Below is a small trained network, with its code and all its weights. Each question gives an input and a class and asks what happens when units are switched off, that is, made to give their printed mean instead of their output.

import numpy as np


def w(rows, s, z=0):
    codes = np.array(rows[::2]) - 128.0
    scale = np.full(codes.shape[1], s)
    scale[-1] = z or s
    return codes * scale


def norm(h):
    return h / np.sqrt((h * h).mean(-1, keepdims=True) + 1e-5)


def f(y):
    return y / 2 * (1 + np.tanh(0.7978845608 * (y + 0.044715 * y**3)))


def log_softmax(a):
    a = a - a.max(-1, keepdims=True)
    return a - np.log(np.exp(a).sum(-1, keepdims=True))


def net(x, mask):
    res = np.array(x, float).reshape(1, 7) / 4 @ E
    u = 0
    for l in range(2):
        y = f(norm(res) @ A[l][:, :-1].T + A[l][:, -1])
        res = res + np.where(mask[u : u + 4], y, B[l][:, -1]) @ B[l][:, :-1]
        u += 4
    return log_softmax(norm(res)[-1] @ U[:, :-1].T + U[:, -1])


A, B = {}, {}
E = w([
[39,114,133,91,120,33,58,119,174,225],'x0',
[147,143,125,153,120,144,118,125,132,165],'x1',
[97,100,2,190,46,144,123,94,168,55],'x2',
[134,136,125,141,120,132,165,143,148,153],'x3',
[7,247,111,174,194,85,123,109,87,139],'x4',
[120,138,126,98,124,127,140,143,142,108],'x5',
[127,133,129,133,126,137,96,139,120,131],'x6',
],0.0045)
A[0] = w([
[199,110,170,115,171,227,155,161,114,77,175],'0.n0',
[180,85,186,40,160,81,127,173,98,207,2],'0.n1',
[63,69,36,131,110,39,76,175,159,209,80],'0.n2',
[109,238,228,94,217,101,159,165,2,192,75],'0.n3',
],0.0046,0.0023)
B[0] = w([
[169,132,55,82,175,24,88,133,169,169,213],'0.n0',
[27,113,177,190,152,220,86,55,74,123,188],'0.n1',
[117,81,184,73,186,98,139,150,188,177,206],'0.n2',
[211,2,32,55,34,127,147,139,143,112,255],'0.n3',
],0.0077,0.0049)
A[1] = w([
[122,178,35,126,153,150,175,125,72,100,243],'1.n0',
[48,106,206,152,95,253,131,78,59,156,149],'1.n1',
[112,68,171,39,98,172,121,120,150,184,254],'1.n2',
[15,177,198,126,192,84,124,137,157,196,67],'1.n3',
],0.0058,0.00081)
B[1] = w([
[50,128,195,144,93,194,117,153,71,131,164],'1.n0',
[63,218,124,204,87,112,151,218,85,37,157],'1.n1',
[115,255,202,178,210,118,120,69,159,167,255],'1.n2',
[205,81,76,124,29,182,161,174,20,43,189],'1.n3',
],0.0079,0.0062)
U = w([
[134,145,174,100,202,44,126,71,193,208,217],'0',
[160,56,48,117,8,142,176,164,80,72,7],'1',
[2,238,211,238,130,216,129,114,42,91,131],'2',
],0.008,0.0011)

Each question gives the input, the list of numbers given to net, and the class t.
The units are the neurons (one row each of A and B). Each row of codes is followed by its name. A weight is (code - 128) times the scale printed after its matrix; where a second scale follows, it is the last column's (A, B and U).
mask holds one flag per neuron, layer by layer. A switched-off neuron (its flag False) gives its mean, the last column of its row in B, instead of its output. The means were averaged over made-up inputs and are rounded, as every weight is.
A unit's drop is (log p(t) with every unit on - log p(t) with that unit switched off) / (log p(t) with every unit on - log p(t) with every unit switched off).
The circuit of an input: a set's keep is (log p(t) with only the set's units on - log p(t) with every unit switched off) / (log p(t) with every unit on - log p(t) with every unit switched off). Starting from all 8 units, units are removed one at a time, each time the one whose removal leaves the highest keep (on an exact tie, the one counted first), for as long as the keep stays at least 0.8.
units of the circuit, in order: the units of the circuit, biggest drop first
k most important neurons: the k neurons with the biggest drops, biggest first
top k neurons in layer l: the k neurons of layer l with the biggest drops, biggest first
input [-7,3,-1,7,0,-7,-8], class 0: units of the circuit, in order -> (0.n0)
input [-7,2,-1,-1,5,1,-2], class 1: 2 most important neurons -> (0.n3; 1.n2)
input [-3,-1,0,7,-6,-3,4], class 0: 3 most important neurons -> (1.n3; 0.n3; 0.n0)
input [1,4,7,6,-1,6,3], class 0: 4 most important neurons -> (1.n3; 0.n2; 0.n1; 0.n3)
input [-7,0,0,-1,3,5,-2], class 1: top 2 neurons in layer 0 -> (0.n1; 0.n0)
input [-3,2,-1,-2,-1,0,2], class 0: 3 most important neurons -> (0.n0; 1.n3; 0.n3)
input [0,-5,-7,2,2,-8,-3], class 1: 3 most important neurons -> (0.n3; 0.n2; 0.n0)
input [-3,7,6,8,2,-3,-1], class 2: 2 most important neurons -> (0.n3; 1.n0)
input [-8,-8,-1,2,-4,4,7], class 0: 3 most important neurons -> (0.n0; 1.n3; 0.n3)
input [2,7,-3,-3,-8,-5,-8], class 2: units of the circuit, in order -> (0.n1; 0.n3)
input [-5,-8,0,2,-5,6,7], class 0: 4 most important neurons -> (0.n0; 1.n3; 0.n3; 1.n1)
input [-6,2,6,1,1,-4,6], class 2: 4 most important neurons -> (0.n3; 1.n0; 1.n3; 0.n2)
input [2,4,-5,8,-8,1,8], class 2: units of the circuit, in order -> (0.n1; 1.n1)
input [-6,1,8,2,4,8,-7], class 2: units of the circuit, in order -> (0.n3)
input [7,-7,-1,-6,0,2,3], class 2: 3 most important neurons -> (0.n0; 0.n3; 1.n2)
input [2,-1,-7,-2,-2,0,8], class 2: top 2 neurons in layer 0 -> (0.n1; 0.n2)
input [-3,-6,-4,-6,2,-2,-1], class 1: 2 most important neurons -> (0.n3; 0.n2)
input [-8,-8,-7,-7,-5,-1,-5], class 0: 2 most important neurons -> (0.n0; 1.n3)
input [3,6,8,-5,5,2,-2], class 1: top 3 neurons in layer 0 -> (0.n3; 0.n2; 0.n1)
input [-8,0,-5,5,-3,4,2], class 0: top neuron in layer 0 -> (0.n0)
input [6,7,1,-7,3,-6,-3], class 1: top 2 neurons in layer 0 -> (0.n3; 0.n0)
input [8,1,-5,-5,0,4,3], class 2: top 3 neurons in layer 1 -> (1.n1; 1.n3; 1.n2)
input [-4,1,7,4,2,3,-8], class 2: top 2 neurons in layer 1 -> (1.n0; 1.n3)
